Below is a small trained network, with its code and all its weights. Each question gives an input and a class and asks what happens when units are switched off, that is, made to give their printed mean instead of their output.

import numpy as np


def w(rows, s, z=0):
    codes = np.array(rows[::2]) - 128.0
    scale = np.full(codes.shape[1], s)
    scale[-1] = z or s
    return codes * scale


def norm(h):
    return h / np.sqrt((h * h).mean(-1, keepdims=True) + 1e-5)


def f(y):
    return np.maximum(y, 0)


def log_softmax(a):
    a = a - a.max(-1, keepdims=True)
    return a - np.log(np.exp(a).sum(-1, keepdims=True))


def net(x, mask):
    res = np.array(x, float).reshape(1, 6) / 4 @ E
    u = 0
    for l in range(2):
        y = f(norm(res) @ A[l][:, :-1].T + A[l][:, -1])
        res = res + np.where(mask[u : u + 5], y, B[l][:, -1]) @ B[l][:, :-1]
        u += 5
    return log_softmax(norm(res)[-1] @ U[:, :-1].T + U[:, -1])


A, B = {}, {}
E = w([
[114,101,90,1],'x0',
[78,215,184,93],'x1',
[144,173,141,33],'x2',
[195,143,114,131],'x3',
[174,138,89,125],'x4',
[182,73,237,133],'x5',
],0.0092)
A[0] = w([
[229,131,155,160,18],'L0N1',
[4,128,140,151,93],'L0N2',
[96,157,132,92,195],'L0N3',
[127,114,87,106,2],'L0N4',
[121,147,152,210,31],'L0N5',
],0.015,0.0032)
B[0] = w([
[98,224,197,254,234],'L0N1',
[42,201,155,167,253],'L0N2',
[178,128,173,189,243],'L0N3',
[106,72,94,68,172],'L0N4',
[86,16,39,139,238],'L0N5',
],0.0088,0.0044)
A[1] = w([
[138,183,168,66,89],'L1N1',
[139,59,116,134,253],'L1N2',
[4,142,121,121,161],'L1N3',
[139,131,190,136,84],'L1N4',
[91,59,133,148,38],'L1N5',
],0.02,0.0032)
B[1] = w([
[252,151,69,203,196],'L1N1',
[179,13,124,75,207],'L1N2',
[5,151,217,175,255],'L1N3',
[61,23,167,67,185],'L1N4',
[214,222,189,125,186],'L1N5',
],0.011,0.0093)
U = w([
[170,64,111,213,79],'0',
[59,135,190,165,254],'1',
[175,207,16,97,76],'2',
[184,140,156,64,13],'3',
[108,61,43,7,124],'4',
],0.017,0.0074)

Each question gives the input, the list of numbers given to net, and the class t.
The units are the neurons (one row each of A and B). Each row of codes is followed by its name. A weight is (code - 128) times the scale printed after its matrix; where a second scale follows, it is the last column's (A, B and U).
mask holds one flag per neuron, layer by layer. A switched-off neuron (its flag False) gives its mean, the last column of its row in B, instead of its output. The means were averaged over made-up inputs and are rounded, as every weight is.
A unit's drop is (log p(t) with every unit on - log p(t) with that unit switched off) / (log p(t) with every unit on - log p(t) with every unit switched off).
The circuit of an input: a set's keep is (log p(t) with only the set's units on - log p(t) with every unit switched off) / (log p(t) with every unit on - log p(t) with every unit switched off). Starting from all 10 units, units are removed one at a time, each time the one whose removal leaves the highest keep (on an exact tie, the one counted first), for as long as the keep stays at least 0.8.
circuit, biggest first: the units of the circuit, biggest drop first
unit that matters most: the unit with the biggest drop
top k neurons: the k neurons with the biggest drops, biggest first
k most important neurons of layer l: the k neurons of layer l with the biggest drops, biggest first
drop of u: that unit's drop, to one decimal
input [0,-1,-4,-1,8,-5], class 4: circuit, biggest first : L0N2, L0N1, L1N1, L1N3
input [5,-6,-8,-3,3,7], class 3: unit that matters most : L1N5
input [4,1,-7,-6,5,6], class 3: 2 most important neurons of layer 1 : L1N5, L1N2
input [7,5,1,6,-8,0], class 0: top 2 neurons : L1N1, L0N3
input [7,1,0,7,-3,-5], class 2: top 2 neurons : L0N5, L1N4
input [6,0,1,0,-4,5], class 4: circuit, biggest first : L1N3, L0N2
input [4,2,5,7,6,8], class 0: 4 most important neurons of layer 1 : L1N1, L1N5, L1N3, L1N4
input [-5,-5,4,1,-2,-3], class 0: top 2 neurons : L0N2, L1N3
input [-1,8,1,5,-1,3], class 3: circuit, biggest first : L1N3, L0N2
input [-2,-7,7,1,7,-2], class 2: top 3 neurons : L1N3, L0N1, L0N5
input [2,-1,-7,6,2,-8], class 4: top 2 neurons : L0N2, L0N1
input [6,2,-8,-7,6,8], class 3: circuit, biggest first : L1N5, L0N1, L1N3
input [-1,1,2,-5,8,-1], class 2: circuit, biggest first : L1N3, L0N5, L0N1, L0N2
input [0,-5,0,2,-2,-7], class 4: unit that matters most : L0N2
input [3,1,0,4,-7,7], class 0: top 4 neurons : L1N3, L1N1, L0N2, L0N5
input [4,-2,4,-6,4,-6], class 1: top 2 neurons : L1N3, L0N5
input [8,-2,6,3,-5,-3], class 2: 2 most important neurons of layer 0 : L0N5, L0N3
input [8,4,0,4,3,7], class 0: 2 most important neurons of layer 1 : L1N1, L1N5
input [4,-2,6,8,-1,8], class 0: top 3 neurons : L1N1, L1N3, L0N1
input [4,7,8,0,1,0], class 2: unit that matters most : L1N1
input [1,-8,-3,-1,-6,8], class 3: drop of L1N3 : 0.3
input [4,1,-2,-1,5,2], class 4: drop of L0N2 : 0.1
input [3,0,5,2,-3,6], class 0: drop of L0N3 : 0.0
